In the rows, 128 means zero.
Each row has a class, written after it.
[136  94 157 158 157 118  96 121 115 105 146 133 119 124 164 155 140 116
 120 118 131 132 140 139 138 171 107 130 138  84 129 121 117 134 123 100
 134  73 103 127 134 161 146 129 167 147  68 103]  V
[114 113 146 171 171 106  95 125 120 101 135 113 109  82 147 163 143 115
 131  76 127 133 135 110 149 145 106 127 123  94 148 130  69 130 129 104
 127  72  90 116 145 119 106 118 175 158  94 122]  N
[154 112 167 147 118  73 104 132 148 140 150 152 149 150  99 152 119 128
 140 175 145 177 109  59 123 137 125 123 105 119 126 128 147 133 121  99
 152 139 139  98 140 201 155 129 161 177  95 162]  P
[136  96 144 164 166 125  68  89 124 125 142 151 135 139 138 145 122 152
 139  95 155 160 137 114 138 167 109 110 122 102 147 140 114 114 106  91
 124 118 116 132 140 142 140 127 150 167 115 113]  K
[144 109 150 146 102 109 126  99 100 124 145 164 176 138 117 168 128 142
 101 153 142 154 121  42 140 111  86 117 120 103 113 114  77 144 143  86
 160 157 123 102 146 192 141 111 166 178  74 138]  X
[123  88 153 153 124 157  90 123  89 117 134 146 100 120 121 160 137 136
 125  80 131 130 139 135 126 161 108 126 112 106 129 123  98 127 135 129
 140 129  81 146 141 123 108 105 165 177  99 125]  R
[ 96 101 144 135 162 112  90 129 106 124 143 138 135 100 135 160 172 107
 135 102 133 162 112 110 123 172  71 109 123 106 124 118  82 135 139 121
 139 132  85 137 142 144 142 136 176 158  85 125]  E
[133 121 150 127 160  88  63 138  91 120 147 131 153 123 150 144 154 118
 127  98 146 150 142 110 131 150  76 121 148  85 132 112  68 164 134  83
 142 120 108 138 154 165 136 135 170 157  83 110]  K
[ 89 105 145 140 144 134  82 146  99 128 134 160 139  95 130 150 128 126
 135 104 143 145 122 129 123 152  88 123 141 104 120 106 114 130 140 118
 122 106 111 157 138 136 131 111 177 127  87 111]  R
[127 109 166 150 140  72 101 102 141 113 142 158 145 128 130 181 133  97
 125 151 146 153 152  52 134 121 119 127 102  99 104 154 132 143  84  82
 113 144 156  93 148 192 141  93 161 173  98 156]  E
[176 112 166 126 116  68 116 111 130 142 140 147 169 161 124 166  97 152
 116 139 129 156 133  61 123 126 118 125 102 104 138 120 100 156 115 103
 157 134 128 113 144 252 131 123 170 173  89 163]  R
[162 115 149 166 145  88 107 112 121 105 141 141 155 152 126 142 106 103
 135 134 155 170 109  43 145 118 119 140 111 123 127 145 119 140  87  89
 141 105 125  96 150 176 121 111 155 168  93 151]  N
[136 115 148 146 140  67 111 109 134 132 139 168 148 152 129 159 122 130
 121 154 145 172 109  45 119 110 104 120 118  95 105 124 134 144 141  89
 184 141 114 103 150 197 125 135 149 195  88 153]  N
[163 114 150 139 131  99 126 101 148 148 141 134 160 140 127 162 125 129
 158 138 154 161 103  51 134 118 110 123 143 114 130 138 125 131 136 103
 190 161 116  93 143 162 132 104 147 186  93 123]  P
[147 128 149 139 108  77 145 118 137 143 137 130 181 176 119 165  87 132
 133 137 139 158 128  45 145 125 115 127 135 131 142 134 130 146 133  78
 162 175 119 103 152 149 118 106 162 182 121 170]  V
[166  94 152 141 122  94 105  96 148 135 148 155 163 167  96 150 115 122
 135 141 168 182 127  51 139 129 130 139 127 115 164 145 126 138  96 100
 155 160 121 108 143 170 135 105 151 181 120 127]  P
[135 119 179 139 148  87 100 123 140 134 144 164 164 137 150 157 134 106
 120 136 157 158 137  75 119 101  99 123 126  93 123 116 113 151 118  79
 158 154 152 111 158 194 165 106 161 186 111 141]  K
[ 83 114 162 147 113 134 118 117 143 138 150 142 123 105 115 178 147 112
 119  97 120 135 123  83 127 160  82 123 110 125 104 165 100 111 113 109
 141 149 110 149 145 134 123 115 164 162  97 132]  E
[159  91 161 141 126  66  99 106 136 139 159 149 151 145 114 171  87 135
 143 163 149 155 134  69 137 138 106 125 105 111 113 125 142 140 136 102
 146 147 143 106 144 160 143 109 173 169  88 124]  K
[149  95 169 139 149  76 110  91 112 118 143 168 147 155 145 162 101 119
 115 176 151 167 127  85 125 114 103 124 127  89 106 115 129 152 124  95
 152 132 120 114 143 207 151 125 157 167  86 135]  N
[118 108 150 160 157 129  94 113 126 101 141 139 121  98 129 143 147 144
 127  89 149 134 130 122 138 167  83 124 126  94 125 118  72 119 118  91
 131 117 121 139 157 151 118 121 159 168  94 140]  K
[ 75 117 159 155 144 126 132 119 119 123 137 140 128 120 131 176 133 113
 124  89 130 151 114  88 121 151  76 134 151 119 106 138 129 129 145  96
 149 140  92 147 151 106 109 120 181 166  91 122]  V
[ 95 129 123 156 143 125  88 143 111 123 151 142 131  98 129 148 149 122
 122  92 151 157 104 106 117 160  83 123 141  88 116 116  88 121 140  97
 174 117 111 131 170 124 101 130 180 174  86 137]  N
[158 134 147 143 122  63 116 117 138 128 144 150 155 128 139 169 120 135
 131 150 158 166 139  70 130 132 101 118 130 113 119 119 145 145 140  80
 153 150 143  87 146 185 157 120 155 177 103 145]  N
[116  94 134 153 154 115  97 116 141 130 162 141 130 105 143 163 167 106
 116 104 138 145 140 119 138 166  84 128 120  80 113 141 110 140 165 125
 173 104  99 141 138 124 144 111 168 189  66 111]  V
[172 114 161 133 138  97  99 111 141 174 146 147 155 131 121 181  94 145
 161 162 145 160 117  46 115 144 128 110 130 107 109 137 137 147 138 140
 157 138 136  83 137 183 133 106 159 158  81 152]  V
[115 118 124 133 151  98 114 140 120 128 173 138 137  90 152 171 130 135
 117 103 147 156 147 133 134 172  92 138 141  83 149 116 115 143 157 120
 129 114 119 133 139 139 151 123 179 163  77  95]  V
[ 95 124 155 157 130 130  94 143 102  93 137 128 139  78 127 160 180 101
 123  77 153 139 126  91 130 133  60 129 125 121 120 140  47 148 138  94
 133 110 108 130 157 159 117 121 166 172  97 119]  R
[144 136 163 153 153  89 104 123 113 119 128 135 156 108 138 158 121 127
 139 119 146 161 117  38 133 101  94 146 123 121 112 136 131 137 116  77
 167 138 138  78 145 178 119 110 170 181 114 152]  F
[102 112 137 143 124 148  88 134 117 121 167 149 120  87 116 159 112 118
 144 100 167 162 119 107 128 145  82 130 144 108 128 145 114 130 130 129
 146 127 127 151 150  95 131 124 175 151  71  89]  F
[107  90 150 154 146 134 100 116  79 103 122 120 153 117 125 138 153 116
 121  78 148 160 127 121 140 133  66 144 118 120 150 122  82 133 132 101
 120 134  98 153 139 165 136 128 160 140 121 114]  P
[129  98 153 136 144  75  93 128 117 118 149 175 142 159 120 156 111 117
 129 148 167 166 126  81 136 109 112 108 139  99 133 119 134 138 106  72
 144 149 142 114 159 161 131 111 155 182 109 161]  F
[172 112 164 146 141  90 112 116 128 155 129 151 141 130 138 165 117 130
 126 118 134 157 118  64 102 112 113 138 137 123 130 108 136 116 121  94
 161 129 137  83 149 187 113 112 154 173 114 129]  K
[139 118 167 137 138  77 121 118 151 118 159 145 152 137 159 132 125 120
 119 182 145 128 132  83 129 111 108 113 126  84 100 112 113 143 134 102
 158 131 157 105 158 187 154 106 156 156 109 146]  K
[116 107 125 176 166 134 104 113 102 109 131 123 107  86 147 160 146 105
 139  75 130 149 103 127 113 159  88 146 120 110  96 123  97 117 142 117
 146  76  91 128 144 128 103 125 181 164  54 119]  N
[142 113 148 142 127 102 130 121 119 133 149 150 146 118 123 158 128 122
 112 145 135 158 142  40 142 130 113 145 101  90 136 125 123 132 142  83
 179 145 118  89 143 185 178 123 142 185  89 142]  F
[ 92 114 137 179 163 139  68 116 107 107 142 148 131 129 161 144 126 130
 136 104 151 160 130  91 130 156  95 127 106  90 102 151 150 129 117 104
 145 108 106 127 143 134 134 129 164 168  97 107]  V
[117 103 140 157 161 121  83 112  84 103 144 147 104 120 153 153 123 140
 139  92 147 168 144 127 139 154 112 131 124 109 150 125 121 121 100 116
 114 130 115 127 133 132 137  98 168 157 113 138]  F
[131 116 174 146 121  74 130 111 102 124 156 173 145 123 133 163 128  87
 122 153 159 175 136  60 141  91 100 143 172 111 111 128  97 151 104  64
 139 137 130 125 174 184 132 106 154 169 129 126]  X
[110 112 148 153 164 135  78 116  84 120 141 138 123  91 141 148 140 130
 124  82 149 159 149 132 138 173  67 134 129  80 124 116  72 129 160 110
 152 119 118 122 150 145 163 108 160 175  95 122]  R
[152 123 155 150 133 100 118 105 146 145 133 149 159 123 140 144 107 106
 153 134 148 170 124  68 143  92 114 144 136  91 133 128 130 144 106 109
 187 143 135 114 156 169 131 100 159 183 111 131]  X
[106 120 153 159 149 138 104 130 104 106 145 129 113 100 130 152 164 128
 119 107 116 128 124 108 121 147  72 138  96  94  91 132  61 135 140 113
 144 104 101 136 149 186 124 134 188 164  75 129]  E
[132  95 147 146 168 121  60 156 112  94 132 142 122  88 173 149 170 125
 126 102 132 167 137 132 119 127  73 120 134 119 139  88 110 133 147 133
 145  98 104 123 140 144 139 124 156 150 103 112]  K
[118  93 136 152 178 119  85 103 137  98 150 147 124 129 143 150 155 137
 126  95 138 145 130  85 132 163 109 103 112  79 108 128  92 138 124 113
 156 121  87 138 159 124 126 125 157 176  81 137]  K
[113  82 150 179 142 139 102 113  80 100 140 134 111  74 127 152 132 115
 128 101 144 151 116 119 135 147  92 158 125 108 129 122  99 114 117 116
 130  90 116 136 133 128 109 105 177 142  89 126]  F
[ 96 111 149 163 150 105  87 125 116 117 153 141 117  99 143 165 131 144
 133  87 138 162 121 112 125 160  93 125 128 102 107 131 144 110 139  98
 128 127 117 135 147 136 130 133 176 166  80 108]  P
[155  98 164 156 169  86 109 109 142 142 136 142 158 145 124 170 131 120
 136 142 138 161 122  63 145 123 114 127 104  91 137 123  97 143 129  97
 168 117 130  89 148 207 145 109 157 189  85 165]  V
[107 113 129 149 151 106  95 130  97 121 157 133 140 112 139 163 140 113
 129  70 147 151 122 124 143 165  77 140 128 115 114 149 108 120 124  86
 165 133 132 129 146 131 131  95 164 182 111 114]  R
[102 118 116 139 168 126  73 132 126 114 159 146 119  95 138 157 122 125
 154 100 160 168 120 128 130 148  72 128 139 102 110 131 130 125 128 136
 169 143 139 127 141  98 149  96 173 152  87  68]  P
[143 117 166 151 140  91 129 123 129 112 147 133 141 140 120 164 100 128
 135 142 140 134 114  51 120 114  96 140 115 127  70 137 117 143 163 109
 156 119 134  79 153 151 123  97 182 175  94 139]  R
[158 127 172 153 105 111 120 118 140 149 151 145 153 117 122 170 105 143
 131 162 134 143 117  68 137 125 121 121 114 107 122 133 110 125 117  97
 169 132 137  90 144 169 129 109 173 193 104 155]  X
[ 96 127 128 146 130 107  87 150 114 118 165 148 129  87 122 149 168  92
 118 119 165 148 132 122 128 157  74 130 146  87 119 119  82 140 143  90
 147 105 130 136 161 134 143 128 170 151  85  99]  N
[111 108 137 146 170 106  86 119 107 120 145 133 107 122 151 152 144 109
 154  54 143 148 124 109 137 136  99 124 127 103 130 125  71 128 142 107
 157 119  89 126 162 124 123 121 183 182  77 118]  F
[143 118 137 153 135  66 118 112 118 136 151 147 136 121 138 157 107 124
 128 129 147 162 120  80 111 123 103 131 139  75 131 110 123 139 118  96
 166 146 148 104 148 180 118 107 182 186  88 135]  F
[120 105 138 151 165 123  67 156 101 113 132 127 139 107 160 160 175 135
 121  95 133 160 113 107 118 148  78 121 128 100 132 105  92 136 164 112
 156  85  83 110 138 145 132 148 156 160  72 130]  N
[167  94 161 148 132  82  93 105 136 134 136 150 160 160 132 151  90 123
 147 148 165 163 122  64 130 116 100 121 118  98 124 121 129 147 109  91
 178 128 133 103 144 175 142 111 167 177  96 152]  F
[134 124 183 134 111  72 115 124 118 163 136 153 143 126 132 165 143 131
 136 148 151 154 113  81 113 133  81 126 141  84 134 110 104 142 146  86
 178 153 136  98 141 227 141 126 169 189  92 155]  E
[143 105 153 146 158  73 108 125 103 128 131 141 149 166 142 166  79 141
 150 125 139 153 130  58 118 116 109 139 124 104 102 117 145 148 152  93
 137 128 120  87 149 177 133 111 171 167  93 127]  R
[116 112 129 159 155 122  78 135 109 101 126 122 130 118 165 167 143 136
 152  85 126 170 135  99 140 152  94 113 122 111 145 122 130 122 120  99
 124 129  85 115 150 118 119 134 157 176  74 133]  E
[141 107 177 151 164  69 126 112 125 118 133 154 152 127 135 167  94 113
 131 138 138 150 128  63 128 120 114 137 132 103  94 125 138 154 118  94
 129 128 141 103 137 180 148  86 168 160 106 147]  R
[ 64 104 141 170 138 142 118 137  89 116 145 123 112 128 162 157 175 113
 120  74 122 124 120 134 124 151  81 124 101 108  99 137 105 103 134  92
 134 119 109 138 151 135 143 127 154 162 116 131]  X
[155 117 163 150 135  71 105 117 139 131 142 154 170 139 132 163 122 121
 136 144 150 156 123  35 128 103 128 118 124 104 122 126 119 151 123  79
 149 145 146  93 153 183 132 104 163 183  87 156]  K
[104 124 155 155 155 135  73 132 121 126 151 152 131  98 143 149 156 108
 129 105 153 167 121  92 139 160  76 121 137  95 122 130 115 133 140 116
 183 112 108 124 150 117 150 125 168 169  81 102]  V
[161 108 163 137 148  44 106  79 136 143 134 145 162 142 151 175 106 157
 152 166 158 174 142  85 130 119 113 114 149 101 142 113 133 146 161  93
 124 141 134  76 137 184 142 130 173 175 105 133]  E
[ 94 108 132 170 163 136  66 133 114  99 135 121 126  96 170 141 130 112
 162  85 142 140 132 131 142 157  92 131 116 109 115 134 121 108 115 112
 122  96 116 123 150 127 126 102 165 153  93 106]  R
[108 113 133 166 143 141  69 147 128  96 146 124 135  85 127 165 145 143
 145 114 148 140 133  79 158 159  83 126 111 103 108 136 121 123 127 101
 151 118 111 108 140  79 134 102 156 156  80 102]  P
[100 116 150 149 147 145  89 145  94 125 142 171 106 116 131 154 139 117
 123  93 151 161 106  87 104 142  93 117 151 105 101 117 120 144 165 139
 164 119  90 128 149  90 112 115 174 173  79 127]  V
[138 118 165 145 123  51 112 127 127 137 152 142 145 146 123 189 117 116
 140 144 140 161 133  63 120 140 101 101 146 102 106 131 123 154 146  70
 151 149 134  99 161 164 137 113 165 194  89 154]  R
[158 134 149 149  99  78 142 100 109 131 139 142 154 162 132 165 110 108
 132 128 134 147 149  50 152 100 121 124 132 123 126 118 101 141 126  59
 129 164 118 102 174 152 122 105 173 177  85 130]  E
[114  99 151 175 156 111  84 121 103 113 143 127 112  98 158 168 119 148
 143  84 128 153 144 107 142 158  93 115 114  88 134 124 119 120 122  95
 129 111 101 133 145 135 135 127 172 165  91 131]  F
[152 103 169 153 132  62 130 115 112 119 146 156 163 181 126 176 116 146
 110 154 146 167 111  40 130 126 130 104 123 119 144 132 168 145 134  75
 125 136 121  83 134 186 128 139 159 185  97 158]  V
[183 104 161 135 104  85 116  93 130 126 148 146 172 151 122 170 105 148
 125 158 155 146 153  65 139 150  82 117 110 118 130 141 148 148 140  77
 148 156 129 103 125 195 163 114 162 184  92 125]  K
[111 111 143 155 144 122  79 140  94 109 135 130 127 107 146 164 152 118
 130  92 129 148 135 110 138 159  95 129 115 111 131 137 113 118 107  87
 130 130 105 115 142 136 117 119 160 175 106 137]  E
[154 114 183 148 166  61  97 127 131 138 143 141 154 149 143 148 138 121
 143 159 135 162 113  52 126 109 119 118 125  91 114 117  97 161 116 111
 156 117 129  96 153 214 136 108 153 171 112 165]  R
[105 113 137 146 123 154  97 127  99 112 144 144 133  89 145 152 141 130
 138 117 150 149 126 108 143 137  97 137 118  92 128 135 135 123 136 120
 163 101 111 129 147 140 129 127 169 153  75 112]  X
[114 118 176 150 154 119  96 140  91 105 150 155 117 112 143 150 138 119
 113  88 153 147 130  93 121 143  87 130 131 119 123 132 108 133 129  87
 121 107 112 124 149 144 140 125 167 167 117 124]  K
[173 110 197 146 121  65 114 124 139 141 139 137 149 124 142 166 125 141
 127 146 130 145 127  81 121 114  98 124 110  95 134 108  91 161 139 117
 139 122 132 104 130 234 142 122 185 178  82 160]  E
[113 110 132 159 151 131  80 122 109 126 139 149 120 104 137 156 125 125
 146 110 139 148 141 129 139 161 101 119 146  77 122 113 126 123 151  82
 169 122 109 130 143 103 153 116 184 167  72 112]  F
[121 110 148 132 155 113  86 133  87 117 131 140 140 110 143 174 123 158
 132  76 141 143 149 106 145 141  78 133 131 108 143 134 103 140 146  95
 129 127  89 126 132 164 114 107 158 182 103 122]  R
[152 113 147 125 143  93 131 106 165 120 132 151 143 119 130 141 120 129
 128 114 140 130 125  31 124 108 123 123 118  96 146 137  93 139 129 117
 153 123 105 102 149 217 106 120 144 178  87 142]  K
[152 108 146 147 143  81 127  95 112 124 130 147 163 156 133 156  88 142
 130 128 143 156 131  43 131 128 112 116 114 100 140 114 136 145 148  85
 131 132 113  98 138 167 148 125 167 166  72 132]  K
[128 110 151 170 142 128 114 113 112 125 139 132 123 106 144 175 153 119
 130  99 130 157 130 140 133 162 108 122 160 103 135 116 105 145 141 111
 135 117  98 146 132  96 128 113 172 168  74 121]  V
[139 106 152 154 168 119  67 143  96  88 131 115 126 104 150 149 131 144
 161  95 145 161 121 120 148 143  78 119 134 126 150 118 103 134 116 112
 113  95 114 118 134 145 134 133 162 135  85 130]  F
[104 146 154 147 148 104  87 148 121 111 154 122 103  97 181 159 155 130
 117  90 123 138 130 128 118 139  72 117 113  99 108 125  68 134 124 123
 138  84 126 131 152 191 130 134 168 152  69 133]  N
[100 119 138 149 141 142  83 148 131 106 142 141  92  74 130 155 166  86
 138  94 132 138 139 102 118 155  79 141 120 102  89 141 110 125 115 127
 136 103 119 131 159 137 124 117 157 148  66 109]  E
